Below is a small trained network, with its code and all its weights. Each question gives an input and a class and asks what happens when units are switched off, that is, made to give their printed mean instead of their output.

import numpy as np


def w(rows, s, z=0):
    codes = np.array(rows[::2]) - 128.0
    scale = np.full(codes.shape[1], s)
    scale[-1] = z or s
    return codes * scale


def norm(h):
    return h / np.sqrt((h * h).mean(-1, keepdims=True) + 1e-5)


def f(y):
    return np.maximum(y, 0)


def log_softmax(a):
    a = a - a.max(-1, keepdims=True)
    return a - np.log(np.exp(a).sum(-1, keepdims=True))


def net(x, mask):
    res = np.array(x, float).reshape(1, 6) / 4 @ E
    u = 0
    for l in range(2):
        y = f(norm(res) @ A[l][:, :-1].T + A[l][:, -1])
        res = res + np.where(mask[u : u + 4], y, B[l][:, -1]) @ B[l][:, :-1]
        u += 4
    return log_softmax(norm(res)[-1] @ U[:, :-1].T + U[:, -1])


A, B = {}, {}
E = w([
[175,111,108,67,86,199],'x0',
[90,255,172,129,13,167],'x1',
[30,52,221,107,150,95],'x2',
[67,80,48,138,61,92],'x3',
[132,101,170,117,61,54],'x4',
[108,129,109,32,75,86],'x5',
],0.0075)
A[0] = w([
[67,116,100,101,21,169,74],'L0N1',
[158,204,184,137,151,245,2],'L0N2',
[63,106,255,196,185,102,54],'L0N3',
[172,179,38,94,100,127,123],'L0N4',
],0.0065,0.0047)
B[0] = w([
[52,180,213,110,106,188,212],'L0N1',
[176,177,136,98,235,211,200],'L0N2',
[93,254,73,3,176,242,252],'L0N3',
[84,160,163,178,157,97,250],'L0N4',
],0.0067,0.0032)
A[1] = w([
[185,173,188,178,61,144,185],'L1N1',
[81,110,254,189,170,141,53],'L1N2',
[71,140,73,197,118,153,251],'L1N3',
[179,193,27,72,83,226,137],'L1N4',
],0.0073,0.0021)
B[1] = w([
[146,87,93,180,186,94,208],'L1N1',
[2,176,174,115,169,212,183],'L1N2',
[210,93,116,210,196,77,216],'L1N3',
[42,163,203,95,251,203,253],'L1N4',
],0.0081,0.0051)
U = w([
[239,132,110,94,78,121,2],'0',
[107,225,166,167,249,223,227],'1',
[203,80,89,58,86,186,48],'2',
[30,164,195,35,16,92,139],'3',
[134,22,116,57,168,97,81],'4',
[159,49,14,232,173,31,173],'5',
],0.012,0.0094)

Each question gives the input, the list of numbers given to net, and the class t.
The units are the neurons (one row each of A and B). Each row of codes is followed by its name. A weight is (code - 128) times the scale printed after its matrix; where a second scale follows, it is the last column's (A, B and U).
mask holds one flag per neuron, layer by layer. A switched-off neuron (its flag False) gives its mean, the last column of its row in B, instead of its output. The means were averaged over made-up inputs and are rounded, as every weight is.
A unit's drop is (log p(t) with every unit on - log p(t) with that unit switched off) / (log p(t) with every unit on - log p(t) with every unit switched off).
The circuit of an input: a set's keep is (log p(t) with only the set's units on - log p(t) with every unit switched off) / (log p(t) with every unit on - log p(t) with every unit switched off). Starting from all 8 units, units are removed one at a time, each time the one whose removal leaves the highest keep (on an exact tie, the one counted first), for as long as the keep stays at least 0.8.
circuit, biggest first: the units of the circuit, biggest drop first
k most important neurons: the k neurons with the biggest drops, biggest first
k most important neurons of layer l: the k neurons of layer l with the biggest drops, biggest first
drop when u is switched off: that unit's drop, to one decimal
input [-7,-6,-6,-4,5,6], class 5: circuit, biggest first : L1N4
input [1,0,-8,2,1,-6], class 5: circuit, biggest first : L0N3, L1N3
input [4,-8,2,-3,-3,4], class 4: circuit, biggest first : L1N3, L1N4, L0N3
input [6,0,3,-7,7,2], class 3: circuit, biggest first : L1N3, L1N4
input [4,6,-4,6,4,1], class 1: 3 most important neurons of layer 1 : L1N4, L1N1, L1N3
input [-4,-1,-4,0,0,-3], class 5: 2 most important neurons : L0N3, L1N4
input [1,-1,-3,5,1,-1], class 5: 2 most important neurons : L0N3, L0N4
input [-2,-3,7,7,-6,5], class 5: 2 most important neurons of layer 0 : L0N3, L0N2
input [-8,2,-3,2,1,3], class 5: drop when L1N2 is switched off : 0.0
input [4,-7,-4,-6,5,-1], class 2: drop when L0N3 is switched off : 0.3
input [-6,-6,-3,1,-1,-1], class 5: drop when L1N4 is switched off : 0.1
input [-2,-7,0,2,-6,-2], class 5: drop when L1N4 is switched off : 0.2
